Below are the code and all the weights of a small trained network. Each question names an input and a target symbol and asks about switching units off, where a switched-off unit gives its printed mean instead of its output.

import numpy as np


def w(rows, s, z=0):
    codes = np.array(rows[::2]) - 128.0
    scale = np.full(codes.shape[1], s)
    scale[-1] = z or s
    return codes * scale


def f(y):
    return y / 2 * (1 + np.tanh(0.7978845608 * (y + 0.044715 * y**3)))


def softmax(a):
    e = np.exp(a - a.max(-1, keepdims=True))
    return e / e.sum(-1, keepdims=True)


def log_softmax(a):
    a = a - a.max(-1, keepdims=True)
    return a - np.log(np.exp(a).sum(-1, keepdims=True))


def net(x, mask):
    ids = ['Ψαβμπτ'.index(c) for c in x.split()]
    T = len(ids)
    res = E[ids] + P[:T]
    r = res
    for j in range(3):
        rows = slice(2 * j, 2 * j + 2)
        q, k, v = (r @ M[0][rows].T for M in (Q, K, V))
        z = softmax(np.where(np.tri(T) > 0, q @ k.T / 2**0.5, -1e9)) @ v
        o = O[0][rows]
        res = res + np.where(mask[j], z, o[:, -1]) @ o[:, :-1]
    y = f(res @ A[0][:, :-1].T + A[0][:, -1])
    res = res + np.where(mask[3:15], y, B[0][:, -1]) @ B[0][:, :-1]
    return log_softmax(res[-1] @ U[:, :-1].T + U[:, -1])


Q, K, V, O, A, B = {}, {}, {}, {}, {}, {}
E = w([
[233,99,218,169,153],'Ψ',
[173,139,73,161,81],'α',
[188,127,212,91,103],'β',
[79,200,59,83,99],'μ',
[161,249,152,139,130],'π',
[92,188,60,164,191],'τ',
],0.016)
P = w([
[128,251,166,155,94],'0',
[103,114,146,132,166],'1',
[78,171,157,171,149],'2',
[110,140,115,144,152],'3',
[195,64,49,55,177],'4',
[159,133,52,105,154],'5',
],0.011)
Q[0] = w([
[114,118,107,88,175],'H0',
[138,115,111,144,89],'H0',
[155,252,165,177,96],'H1',
[209,153,75,81,171],'H1',
[52,154,131,98,99],'H2',
[124,152,75,67,47],'H2',
],0.029)
K[0] = w([
[96,99,116,125,143],'H0',
[136,116,117,122,100],'H0',
[135,252,189,204,77],'H1',
[47,86,168,177,97],'H1',
[81,111,101,93,55],'H2',
[82,100,129,17,130],'H2',
],0.03)
V[0] = w([
[116,118,82,113,186],'H0',
[190,196,90,196,36],'H0',
[178,115,123,215,192],'H1',
[176,115,7,225,78],'H1',
[149,138,102,141,171],'H2',
[91,145,162,73,31],'H2',
],0.014)
O[0] = w([
[76,176,135,180,156,59],'H0',
[195,44,66,121,182,245],'H0',
[45,16,175,131,158,118],'H1',
[149,114,175,3,239,1],'H1',
[162,120,130,129,153,136],'H2',
[66,177,100,59,51,129],'H2',
],0.008,0.0094)
A[0] = w([
[88,183,132,156,173,59],'N0',
[158,103,177,77,75,94],'N1',
[88,113,89,71,82,92],'N2',
[125,147,249,136,103,93],'N3',
[125,125,115,183,109,11],'N4',
[87,127,141,187,147,168],'N5',
[57,159,135,119,143,146],'N6',
[106,170,138,166,117,69],'N7',
[109,125,163,168,85,95],'N8',
[157,139,180,183,139,133],'N9',
[174,216,164,117,142,143],'N10',
[106,115,74,116,180,4],'N11',
],0.014,0.0041)
B[0] = w([
[215,104,216,98,148,167],'N0',
[36,59,123,126,148,234],'N1',
[143,140,250,186,36,209],'N2',
[127,102,176,189,143,144],'N3',
[127,98,238,38,91,220],'N4',
[74,89,66,103,118,180],'N5',
[171,68,149,131,92,164],'N6',
[138,150,91,85,168,168],'N7',
[53,100,192,80,121,198],'N8',
[97,223,181,148,95,255],'N9',
[43,112,16,126,168,224],'N10',
[139,148,238,103,138,153],'N11',
],0.014,0.0074)
U = w([
[3,52,186,216,136,177],'Ψ',
[69,131,215,97,182,3],'α',
[50,153,193,120,69,169],'β',
[62,163,140,159,140,198],'μ',
[204,49,144,167,100,79],'π',
[54,154,254,240,194,90],'τ',
],0.0057,0.0046)

Each question gives the input, a string of symbols that net reads in full, and the target symbol t.
The units are the heads (2 rows each of Q, K, V and O) and the neurons (one row each of A and B). Each row of codes is followed by its name. A weight is (code - 128) times the scale printed after its matrix; where a second scale follows, it is the last column's (O, A, B and U).
mask holds one flag per unit, heads first, then neurons. A switched-off unit (its flag False) gives its mean, the last column of its rows in O or B, instead of its output. The means were averaged over made-up inputs and are rounded, as every weight is.
A unit's drop is (log p(t) with every unit on - log p(t) with that unit switched off) / (log p(t) with every unit on - log p(t) with every unit switched off).
The circuit of an input: a set's keep is (log p(t) with only the set's units on - log p(t) with every unit switched off) / (log p(t) with every unit on - log p(t) with every unit switched off). Starting from the 12 units with the biggest drops (on a tie, the unit counted first), units are removed one at a time, each time the one whose removal leaves the highest keep (on an exact tie, the one counted first), for as long as the keep stays at least 0.8.
circuit, biggest first: the units of the circuit, biggest drop first
k most important neurons: the k neurons with the biggest drops, biggest first
heads that matter: for each layer, one digit per head in row order, 1 if its drop is at least 0.15 and else 0, layers parted by /
input α π α, target α: heads that matter -> 010
input π π π Ψ, target π: heads that matter -> 100
input β β β Ψ, target β: heads that matter -> 010
input β μ τ Ψ Ψ, target τ: heads that matter -> 101
input α Ψ β μ β, target Ψ: circuit, biggest first -> H1
input μ μ β β β, target μ: heads that matter -> 110
input τ β β π, target μ: circuit, biggest first -> N2, N1, N10
input τ τ β β, target τ: heads that matter -> 101
input τ π β τ, target τ: heads that matter -> 011
input β β β α, target π: circuit, biggest first -> N9, N1
input β β τ τ, target α: heads that matter -> 100
input α Ψ α μ, target α: heads that matter -> 010
input μ β α α, target μ: circuit, biggest first -> H1, N10
input Ψ β β β, target Ψ: circuit, biggest first -> H1, N1
input μ Ψ τ β, target μ: circuit, biggest first -> H1, N10, N4
input τ π β, target τ: heads that matter -> 001
input μ Ψ μ, target μ: 3 most important neurons -> N10, N4, N8
input α μ α π, target α: heads that matter -> 110
input β β τ, target β: circuit, biggest first -> H1, N4
input π π τ, target π: 2 most important neurons -> N0, N6
input β α β α τ, target α: circuit, biggest first -> H1
input π Ψ α β Ψ Ψ, target α: 3 most important neurons -> N2, N11, N3
input Ψ α β μ β, target α: 2 most important neurons -> N2, N11
